How the objects are linked:
j23 @ j910
j23 § j805
j23 & j30
j23 $ j912
j23 ~ j173
j23 ^ j534
j358 @ j23
j358 § j241
j358 & j912
j358 $ j303
j358 ~ j910
j358 ^ j642
j113 @ j418
j113 § j511
j113 & j684
j113 $ j520
j113 ~ j708
j113 ^ j996
j560 @ j208
j560 § j872
j560 & j462
j560 $ j906
j560 ~ j524
j560 ^ j191
j684 @ j156
j684 § j90
j684 & j979
j684 $ j511
j684 ~ j113
j684 ^ j543
j534 @ j865
j534 § j341
j534 & j933
j534 $ j280
j534 ~ j882
j534 ^ j520
j543 @ j428
j543 § j418
j543 & j754
j543 $ j893
j543 ~ j996
j543 ^ j192
j884 @ j192
j884 § j996
j884 & j153
j884 $ j37
j884 ~ j970
j884 ^ j906
j805 @ j303
j805 § j56
j805 & j731
j805 $ j463
j805 ~ j912
j805 ^ j341
j241 @ j805
j241 § j222
j241 & j463
j241 $ j248
j241 ~ j303
j241 ^ j173
j156 @ j113
j156 § j468
j156 & j520
j156 $ j979
j156 ~ j418
j156 ^ j428
j30 @ j358
j30 § j731
j30 & j303
j30 $ j805
j30 ~ j23
j30 ^ j933
j90 @ j468
j90 § j642
j90 & j882
j90 $ j865
j90 ~ j511
j90 ^ j418
j691 @ j37
j691 § j754
j691 & j428
j691 $ j543
j691 ~ j153
j691 ^ j565
j191 @ j343
j191 § j633
j191 & j516
j191 $ j355
j191 ~ j919
j191 ^ j248
j979 @ j520
j979 § j882
j979 & j468
j979 $ j90
j979 ~ j684
j979 ^ j754
j996 @ j691
j996 § j893
j996 & j543
j996 $ j795
j996 ~ j37
j996 ^ j559
j565 @ j169
j565 § j472
j565 & j970
j565 $ j192
j565 ~ j872
j565 ^ j208
j872 @ j683
j872 § j192
j872 & j565
j872 $ j559
j872 ~ j906
j872 ^ j633
j511 @ j979
j511 § j865
j511 & j90
j511 $ j266
j511 ~ j520
j511 ^ j893
j524 @ j633
j524 § j906
j524 & j560
j524 $ j437
j524 ~ j863
j524 ^ j919
j754 @ j795
j754 § j156
j754 & j708
j754 $ j418
j754 ~ j543
j754 ^ j472
j248 @ j463
j248 § j404
j248 & j222
j248 $ j13
j248 ~ j731
j248 ^ j358
j642 @ j534
j642 § j173
j642 & j280
j642 $ j940
j642 ~ j865
j642 ^ j979
j559 @ j565
j559 § j153
j559 & j192
j559 $ j884
j559 ~ j169
j559 ^ j560
j192 @ j970
j192 § j691
j192 & j472
j192 $ j153
j192 ~ j559
j192 ^ j462
j428 @ j996
j428 § j708
j428 & j795
j428 $ j754
j428 ~ j691
j428 ^ j970
j516 @ j78
j516 § j208
j516 & j863
j516 $ j633
j516 ~ j191
j516 ^ j222
j404 @ j537
j404 § j516
j404 & j343
j404 $ j191
j404 ~ j13
j404 ^ j241
j418 @ j708
j418 § j979
j418 & j156
j418 $ j684
j418 ~ j893
j418 ^ j691
j708 @ j893
j708 § j520
j708 & j113
j708 $ j156
j708 ~ j754
j708 ^ j37
j343 @ j919
j343 § j863
j343 & j78
j343 $ j516
j343 ~ j404
j343 ^ j463
j266 @ j90
j266 § j933
j266 & j865
j266 $ j534
j266 ~ j468
j266 ^ j113
j910 @ j173
j910 § j303
j910 & j358
j910 $ j30
j910 ~ j341
j910 ^ j865
j437 @ j560
j437 § j169
j437 & j906
j437 $ j683
j437 ~ j208
j437 ^ j78
j472 @ j884
j472 § j428
j472 & j37
j472 $ j691
j472 ~ j192
j472 ^ j683
j355 @ j516
j355 § j560
j355 & j633
j355 $ j524
j355 ~ j78
j355 ^ j13
j970 @ j559
j970 § j37
j970 & j884
j970 $ j472
j970 ~ j565
j970 ^ j437
j731 @ j241
j731 § j13
j731 & j248
j731 $ j56
j731 ~ j805
j731 ^ j910
j683 @ j906
j683 § j970
j683 & j169
j683 $ j565
j683 ~ j462
j683 ^ j863
j173 @ j341
j173 § j912
j173 & j23
j173 $ j358
j173 ~ j940
j173 ^ j882
j463 @ j731
j463 § j537
j463 & j56
j463 $ j222
j463 ~ j241
j463 ^ j23
j906 @ j462
j906 § j559
j906 & j872
j906 $ j169
j906 ~ j437
j906 ^ j355
j537 @ j13
j537 § j78
j537 & j919
j537 $ j343
j537 ~ j222
j537 ^ j805
j919 @ j404
j919 § j355
j919 & j191
j919 $ j78
j919 ~ j537
j919 ^ j731
j303 @ j912
j303 § j248
j303 & j241
j303 $ j731
j303 ~ j30
j303 ^ j940
j882 @ j266
j882 § j280
j882 & j534
j882 $ j642
j882 ~ j90
j882 ^ j156
j520 @ j684
j520 § j266
j520 & j511
j520 $ j468
j520 ~ j156
j520 ^ j795
j56 @ j248
j56 § j919
j56 & j13
j56 $ j537
j56 ~ j463
j56 ^ j30
j468 @ j511
j468 § j534
j468 & j266
j468 $ j882
j468 ~ j979
j468 ^ j708
j341 @ j940
j341 § j30
j341 & j910
j341 $ j23
j341 ~ j280
j341 ^ j266
j633 @ j863
j633 § j462
j633 & j208
j633 $ j560
j633 ~ j355
j633 ^ j404
j933 @ j642
j933 § j910
j933 & j940
j933 $ j341
j933 ~ j534
j933 ^ j511
j78 @ j191
j78 § j524
j78 & j355
j78 $ j863
j78 ~ j343
j78 ^ j56
j462 @ j437
j462 § j565
j462 & j683
j462 $ j872
j462 ~ j560
j462 ^ j516
j13 @ j222
j13 § j191
j13 & j404
j13 $ j919
j13 ~ j56
j13 ^ j303
j940 @ j280
j940 § j358
j940 & j173
j940 $ j910
j940 ~ j933
j940 ^ j90
j208 @ j524
j208 § j683
j208 & j437
j208 $ j462
j208 ~ j633
j208 ^ j343
j912 @ j30
j912 § j463
j912 & j805
j912 $ j241
j912 ~ j358
j912 ^ j280
j222 @ j56
j222 § j343
j222 & j537
j222 $ j404
j222 ~ j248
j222 ^ j912
j280 @ j933
j280 § j23
j280 & j341
j280 $ j173
j280 ~ j642
j280 ^ j468
j153 @ j472
j153 § j543
j153 & j691
j153 $ j996
j153 ~ j884
j153 ^ j872
j893 @ j754
j893 § j684
j893 & j418
j893 $ j113
j893 ~ j795
j893 ^ j153
j37 @ j153
j37 § j795
j37 & j996
j37 $ j428
j37 ~ j472
j37 ^ j169
j795 @ j543
j795 § j113
j795 & j893
j795 $ j708
j795 ~ j428
j795 ^ j884
j865 @ j882
j865 § j940
j865 & j642
j865 $ j933
j865 ~ j266
j865 ^ j684
j863 @ j355
j863 § j437
j863 & j524
j863 $ j208
j863 ~ j516
j863 ^ j537
j169 @ j872
j169 § j884
j169 & j559
j169 $ j970
j169 ~ j683
j169 ^ j524

Row, then object:
-1.96 2.79 -1.14 -3.86 -7.61 -2.50 0.15 -7.05 2.70; object j520
0.49 -5.40 1.54 1.14 4.32 3.96 0.43 7.82 -5.10; object j404
-0.56 8.02 -7.42 -3.57 1.00 -2.82 -0.54 -3.98 -2.33; object j37
4.73 3.53 2.80 4.89 3.68 2.36 2.11 7.43 -2.81; object j355
0.38 -5.47 1.61 1.61 4.42 4.22 0.55 7.70 -4.85; object j404
-1.36 -1.01 2.12 -0.55 -5.57 -3.21 -0.87 -7.15 7.08; object j468
-0.86 5.33 -7.79 -2.52 5.43 -2.75 -1.76 -3.23 -1.78; object j472
0.55 -6.23 2.60 2.63 5.10 3.91 0.38 7.26 -3.03; object j537
3.88 10.01 -3.21 1.50 3.39 -0.59 1.17 2.43 -3.17; object j872
0.74 -4.06 1.38 0.65 3.16 4.28 0.88 7.82 -6.41; object j919
0.98 9.50 -4.72 -2.45 -1.16 -3.48 0.11 -5.31 0.38; object j996
-1.00 3.89 -3.48 -0.44 1.72 -4.96 -1.88 -7.70 5.83; object j754
-0.91 -6.20 7.04 1.56 -6.40 0.84 0.58 -0.70 4.73; object j173
-5.08 -7.49 0.15 -4.34 -5.79 -0.27 -1.22 -4.72 1.85; object j534
-2.39 -3.18 2.22 -0.42 -4.14 -2.87 -1.54 -7.14 7.28; object j90
2.45 0.74 1.42 1.32 0.95 4.12 2.28 8.59 -6.52; object j191

Follow the symbols from each start, one at a time.
Each answer is a row, close to the row of the object it stands for.
-4.77 -7.43 0.43 -4.50 -5.68 -0.12 -1.40 -4.53 1.97
~: -4.40 -6.79 0.91 -2.63 -2.95 -1.51 -1.78 -6.37 5.39
^: -3.43 1.22 -4.47 -5.68 -4.90 -2.85 -1.18 -7.64 1.16
@: -3.99 0.63 -5.34 -5.44 -2.67 -2.98 -1.78 -7.74 1.63
$: -2.05 2.21 -1.23 -3.68 -7.98 -2.69 -0.23 -7.11 3.06
§: -3.54 -5.29 1.52 -1.21 -3.20 -2.69 -1.51 -6.75 6.71
§: -3.25 -5.59 2.04 -3.95 -8.87 0.91 0.37 -2.84 0.65
@: -4.07 -6.57 1.19 -4.47 -7.56 0.44 -0.17 -3.72 0.56
§: -0.48 -6.05 7.33 1.62 -6.38 0.74 0.97 -0.72 4.68
2.33 -3.80 7.30 4.63 -1.57 3.36 1.96 6.22 0.02
~: 1.32 -4.09 6.25 1.28 -4.95 4.28 2.58 6.06 -2.53
~: -1.15 -7.22 4.35 -0.96 -5.13 4.22 1.49 4.97 -3.69
&: 1.12 -3.99 6.17 1.34 -5.18 4.36 2.56 6.01 -2.27
$: 2.25 -4.58 6.89 5.02 1.03 2.80 1.32 6.63 0.42
^: -2.55 -10.72 4.07 -0.09 -1.73 2.72 -0.37 2.03 0.28
&: -1.94 -8.85 3.54 -1.60 -3.67 4.30 0.78 3.89 -2.70
~: -2.42 -10.57 3.98 -0.05 -1.66 2.85 -0.24 2.11 0.76
&: -2.04 -8.82 3.76 -1.45 -3.87 3.99 1.04 4.10 -2.92
1.83 5.07 -4.76 -0.45 6.02 0.85 0.62 4.53 -6.75
^: 4.50 3.56 2.57 3.74 2.23 3.10 2.33 7.82 -4.37
^: 1.97 -5.84 5.69 4.72 3.06 2.94 0.65 6.59 0.11
@: 2.50 -4.49 6.71 4.36 0.81 3.16 1.60 6.71 0.56
@: 2.52 -3.86 7.46 4.58 -1.39 3.49 2.20 6.35 -0.12
@: 2.26 -3.62 7.04 2.96 -3.98 3.57 2.40 6.02 -1.04
&: 2.31 -4.80 6.89 4.99 1.05 3.14 1.60 6.68 0.32
$: 0.79 -6.44 2.61 2.38 5.13 3.53 0.30 7.13 -3.03
^: -1.05 -7.18 4.43 -1.13 -5.09 4.43 1.60 5.01 -3.46
4.03 9.87 -2.49 2.46 4.36 -1.21 0.91 1.88 -1.21
@: 3.70 9.33 -3.05 1.58 3.28 -0.65 1.09 2.50 -3.53
$: 3.16 7.98 -3.52 2.82 7.27 -2.83 -0.50 -0.36 1.29
$: -0.03 4.92 -7.33 -1.01 7.47 -2.81 -1.90 -2.74 -0.80
^: 2.38 7.46 -4.76 -0.20 4.14 0.80 0.80 3.99 -6.07
&: 3.71 9.78 -2.89 1.25 3.52 -0.41 1.17 2.49 -3.49
$: 3.06 7.84 -3.40 2.68 7.10 -2.84 -0.46 -0.36 1.11
^: 1.87 2.11 -3.69 1.11 9.13 1.19 -0.70 4.95 -4.91
&: 1.45 4.81 -4.55 -0.80 5.97 1.16 0.25 4.24 -6.68
-0.78 4.21 -3.70 -0.40 1.45 -4.90 -1.90 -7.85 6.06
^: -0.75 5.67 -8.06 -2.58 5.44 -2.40 -1.95 -2.90 -2.16
@: -0.32 5.11 -7.15 -1.32 7.20 -3.02 -1.85 -2.86 -0.82
^: 2.35 6.95 -4.57 -0.24 4.30 0.89 0.61 3.98 -6.45
$: 3.78 10.02 -2.62 2.45 4.24 -1.33 0.80 1.27 -1.52
^: 3.05 1.82 -0.74 4.25 9.23 0.89 -0.11 5.62 -1.92
§: 2.76 7.29 -4.43 -0.27 3.99 0.90 0.64 4.11 -6.54
$: 4.08 10.27 -2.41 2.60 4.30 -1.60 0.51 1.41 -1.41
@: 3.60 9.91 -3.01 1.20 3.49 -0.79 1.03 2.38 -3.46
-3.53 -5.48 2.49 -3.78 -9.06 1.06 0.29 -2.82 0.53
@: -4.33 -6.23 1.13 -4.21 -7.60 0.54 -0.29 -3.62 0.49
@: -4.85 -7.35 0.21 -4.33 -5.98 -0.26 -0.97 -4.56 1.75
$: -2.40 -4.75 4.00 -2.55 -9.79 1.04 0.78 -2.30 1.23
^: -1.81 -0.76 2.07 -0.11 -5.33 -3.19 -0.87 -7.54 7.27
@: -1.51 0.87 1.52 -1.07 -6.70 -2.95 -0.61 -7.54 6.47
~: -2.10 2.43 -0.91 -3.56 -7.99 -2.66 0.08 -7.26 2.81
~: -3.87 1.28 -4.08 -5.50 -5.01 -2.91 -1.11 -7.37 1.06
$: -1.53 2.09 0.43 -2.39 -7.81 -2.77 -0.42 -7.41 4.45
-0.37 5.07 -7.57 -1.31 7.36 -2.91 -2.17 -2.86 -0.94
@: 0.80 5.44 -6.04 0.58 8.08 -3.06 -2.07 -2.27 0.35
~: 2.94 8.00 -3.63 2.78 7.24 -2.76 -1.06 -0.70 1.20
^: 1.39 1.97 -4.13 1.08 8.93 1.26 -0.38 4.93 -4.68
&: 1.67 4.91 -5.15 -0.74 5.67 1.19 0.49 4.03 -6.70
&: 3.26 8.83 -3.72 0.21 3.21 0.39 1.19 3.44 -4.98
@: 2.67 7.13 -4.62 -0.13 4.29 0.92 0.59 3.86 -6.17
^: 4.77 3.96 2.83 4.71 3.71 2.28 2.24 7.35 -2.73
~: 3.94 2.07 2.01 2.34 0.61 3.77 2.21 8.49 -5.79
1.95 1.70 -2.16 2.77 9.55 1.14 -0.34 5.24 -2.99
§: 3.34 8.88 -3.81 0.35 3.42 0.20 1.23 3.13 -5.21
&: 4.19 9.96 -2.80 2.34 4.20 -1.63 0.48 1.41 -1.64
^: 3.11 1.58 -0.82 3.85 9.58 1.03 -0.21 5.30 -2.01
$: 1.40 3.40 -5.04 -0.25 7.47 1.47 -0.19 4.63 -6.54
^: 3.71 2.28 1.91 2.13 1.04 3.95 2.36 8.42 -6.05
&: 4.74 3.64 2.53 5.03 3.82 2.27 1.96 7.40 -2.75
^: 0.99 -6.44 4.41 3.73 4.44 3.20 0.39 6.97 -1.23
&: 0.36 -5.54 1.47 1.34 4.36 4.00 0.43 7.61 -4.99
-2.21 -10.37 5.01 1.07 -1.63 1.99 -0.59 1.16 2.81
^: -3.76 -6.40 0.92 -4.09 -7.39 0.63 -0.28 -3.49 0.54
§: -0.57 -6.14 7.16 1.65 -6.52 0.39 0.75 -0.73 4.87
§: -2.87 -9.94 3.54 -0.98 -2.53 3.39 -0.04 2.84 -1.12
§: 1.74 -3.62 7.37 3.13 -3.99 4.09 2.42 5.99 -1.11
~: -0.01 -5.49 5.45 0.14 -5.52 4.46 2.27 5.69 -3.32
~: -2.03 -8.87 3.88 -1.65 -3.76 4.13 0.86 4.01 -3.08
^: -1.44 -4.25 5.54 -0.97 -9.72 1.08 1.01 -1.61 2.38
$: -0.66 -7.84 6.83 1.97 -4.33 0.98 0.24 -0.38 4.93
2.16 -3.59 7.50 3.26 -3.94 3.99 2.58 6.37 -0.91
~: 0.23 -5.24 5.36 0.04 -5.43 4.49 1.99 5.56 -3.24
@: -1.06 -7.40 4.31 -0.82 -4.72 4.48 1.40 4.97 -3.54
$: 2.35 -3.62 7.05 3.17 -3.69 3.86 2.73 6.16 -1.17
@: 1.02 -4.49 6.52 1.79 -4.96 4.20 2.32 6.35 -2.50
$: 2.38 -4.59 7.06 4.91 1.09 3.24 1.54 6.52 0.34
§: 0.79 -3.73 0.69 0.66 3.16 4.54 0.87 8.51 -6.26
~: 0.37 -6.61 2.84 2.61 4.79 3.91 0.14 7.34 -2.98
@: 1.46 -6.30 4.63 4.10 4.43 3.65 0.38 6.59 -1.14
-0.19 7.70 -6.86 -3.71 1.26 -2.74 -0.40 -3.81 -2.28
~: -0.78 5.42 -8.32 -2.30 5.59 -2.74 -1.68 -3.20 -1.77
$: 0.15 9.04 -6.15 -3.10 -0.91 -2.89 -0.05 -4.42 -1.27
@: -0.47 7.99 -7.21 -3.73 1.18 -2.70 -0.47 -4.00 -2.52
&: 0.83 9.54 -4.68 -2.44 -1.31 -3.42 -0.03 -4.88 0.17
§: -1.74 2.09 -4.37 -1.92 2.07 -4.43 -2.60 -8.11 4.87
@: -0.85 4.03 -3.59 -0.52 1.81 -4.78 -2.30 -8.10 5.60
@: 0.29 5.99 -3.02 0.25 0.76 -5.11 -1.18 -7.16 5.49
^: -0.62 4.99 -7.32 -1.30 7.40 -3.01 -1.95 -2.80 -0.80
2.36 -4.59 6.69 4.83 0.96 3.01 1.39 6.51 0.28
~: 2.20 -3.66 7.25 3.10 -3.70 3.78 2.57 6.24 -0.89
^: -1.71 -9.09 6.07 1.88 -2.53 1.01 -0.32 0.30 4.17
&: -2.59 -10.78 4.15 -0.18 -1.66 2.70 -0.13 1.68 0.89
&: -2.40 -8.82 3.61 -1.19 -3.76 4.03 0.56 4.19 -2.93
&: -0.09 -5.51 5.26 0.39 -5.45 4.44 2.18 5.48 -3.20
&: 2.24 -3.78 7.30 3.25 -3.56 3.96 2.16 5.97 -1.05
~: 0.07 -5.22 5.52 0.24 -5.43 4.41 2.14 5.63 -3.59
^: -0.56 -6.09 7.14 1.75 -6.16 0.90 0.85 -0.89 4.73
2.88 7.73 -3.45 2.57 6.95 -2.79 -0.80 -0.55 0.87
~: 4.03 10.02 -2.50 2.53 4.15 -1.21 1.00 1.36 -1.54
$: 1.83 6.27 -4.76 2.09 8.28 -2.98 -1.49 -1.45 1.04
§: -0.45 7.22 -7.57 -3.75 0.86 -2.46 -0.97 -4.12 -2.28
&: 0.97 9.22 -4.62 -2.26 -1.46 -3.27 0.05 -5.06 0.60
^: 2.94 7.94 -3.59 2.48 7.10 -2.82 -0.69 -0.70 1.24
$: -0.16 4.98 -7.16 -1.32 7.23 -2.66 -1.88 -2.91 -0.93
§: 0.69 9.35 -4.73 -2.07 -1.35 -3.44 -0.16 -4.69 0.11
^: 3.12 7.94 -3.59 2.47 6.79 -2.71 -0.66 -0.74 1.17
